Below are the code and all the weights of a small trained network. Each question names an input and a class and asks about switching units off, where a switched-off unit gives its printed mean instead of its output.

import numpy as np


def w(rows, s, z=0):
    codes = np.array(rows[::2]) - 128.0
    scale = np.full(codes.shape[1], s)
    scale[-1] = z or s
    return codes * scale


def f(y):
    return y / 2 * (1 + np.tanh(0.7978845608 * (y + 0.044715 * y**3)))


def log_softmax(a):
    a = a - a.max(-1, keepdims=True)
    return a - np.log(np.exp(a).sum(-1, keepdims=True))


def net(x, mask):
    res = np.array(x, float).reshape(1, 3) / 4 @ E
    y = f(res @ A[0][:, :-1].T + A[0][:, -1])
    res = res + np.where(mask, y, B[0][:, -1]) @ B[0][:, :-1]
    return log_softmax(res[-1] @ U[:, :-1].T + U[:, -1])


A, B = {}, {}
E = w([
[129,134,187,119,131,101,131,130,7,25],'x0',
[140,128,127,252,126,123,169,11,123,123],'x1',
[126,124,126,136,130,1,155,146,146,157],'x2',
],0.0079)
A[0] = w([
[135,128,113,129,129,63,131,125,179,200,129],'N1',
[120,125,147,187,131,150,139,60,111,105,168],'N2',
[139,124,107,147,142,146,145,100,106,92,122],'N3',
[127,129,128,127,130,128,128,129,128,129,132],'N4',
[133,127,111,130,117,224,127,125,162,165,205],'N5',
[133,129,139,119,126,181,118,117,82,61,120],'N6',
[131,130,132,72,126,165,118,175,108,93,254],'N7',
[128,128,125,85,135,101,129,177,151,170,210],'N8',
[126,128,125,129,123,138,119,122,131,133,122],'N9',
[128,128,118,129,122,213,123,122,159,162,192],'N10',
[132,128,129,204,122,92,149,47,151,166,156],'N11',
[131,127,139,129,115,7,140,143,83,77,30],'N12',
[127,127,122,127,125,173,114,118,143,147,146],'N13',
],0.017,0.0037)
B[0] = w([
[99,87,89,181,59,200,136,168,115,123,209],'N1',
[166,188,126,156,63,64,145,90,134,57,217],'N2',
[147,157,142,141,79,98,127,111,134,91,163],'N3',
[127,126,127,128,128,128,128,130,129,130,129],'N4',
[139,136,138,87,190,64,124,112,133,160,224],'N5',
[124,152,166,172,67,195,127,138,112,54,207],'N6',
[79,104,178,115,185,230,109,172,111,140,222],'N7',
[117,96,135,162,49,113,114,136,162,235,193],'N8',
[133,131,130,130,136,121,131,124,124,130,131],'N9',
[139,135,133,92,180,71,126,112,129,154,211],'N10',
[133,104,58,111,191,183,162,134,90,4,246],'N11',
[145,129,117,72,215,70,121,102,153,185,203],'N12',
[138,133,128,117,156,100,131,117,125,139,166],'N13',
],0.018,0.013)
U = w([
[114,121,176,74,179,89,87,134,166,205,254],'0',
[92,103,119,153,121,234,137,170,78,80,133],'1',
[172,147,94,99,175,44,149,80,132,116,23],'2',
[145,164,151,183,2,128,131,111,121,101,30],'3',
[106,104,119,182,8,144,119,153,161,167,192],'4',
],0.0082,0.0011)

Each question gives the input, the list of numbers given to net, and the class t.
The units are the neurons (one row each of A and B). Each row of codes is followed by its name. A weight is (code - 128) times the scale printed after its matrix; where a second scale follows, it is the last column's (A, B and U).
mask holds one flag per neuron, in row order. A switched-off neuron (its flag False) gives its mean, the last column of its row in B, instead of its output. The means were averaged over made-up inputs and are rounded, as every weight is.
A unit's drop is (log p(t) with every unit on - log p(t) with that unit switched off) / (log p(t) with every unit on - log p(t) with every unit switched off).
The circuit of an input: a set's keep is (log p(t) with only the set's units on - log p(t) with every unit switched off) / (log p(t) with every unit on - log p(t) with every unit switched off). Starting from the 12 units with the biggest drops (on a tie, the unit counted first), units are removed one at a time, each time the one whose removal leaves the highest keep (on an exact tie, the one counted first), for as long as the keep stays at least 0.8.
circuit, biggest first: the units of the circuit, biggest drop first
unit that matters most: the unit with the biggest drop
top k neurons: the k neurons with the biggest drops, biggest first
drop of u: that unit's drop, to one decimal
input [-3,-6,0], class 0: unit that matters most => N6
input [-6,0,-1], class 0: circuit, biggest first => N2, N5
input [1,4,-1], class 3: circuit, biggest first => N12, N2
input [5,1,0], class 3: circuit, biggest first => N11, N6
input [8,0,4], class 0: top 3 neurons => N12, N11, N2
input [-7,0,4], class 4: top 2 neurons => N8, N7
input [4,1,-7], class 3: top 2 neurons => N11, N2
input [0,6,-4], class 2: top 2 neurons => N1, N11
input [1,7,-5], class 3: top 4 neurons => N2, N12, N6, N3
input [4,4,0], class 3: top 3 neurons => N5, N10, N2
input [-1,8,-1], class 2: top 2 neurons => N11, N2
input [-3,2,0], class 2: top 2 neurons => N7, N6
input [-7,-2,1], class 4: top 4 neurons => N1, N12, N8, N7
input [-1,-4,8], class 4: unit that matters most => N1
input [-3,-8,1], class 4: top 2 neurons => N8, N12
input [-2,2,7], class 1: top 2 neurons => N11, N1
input [6,6,1], class 2: top 3 neurons => N12, N1, N11
input [6,-1,7], class 0: drop of N11 => 0.2
input [2,-8,8], class 0: drop of N12 => 4.1
input [0,-3,8], class 4: drop of N8 => 0.3
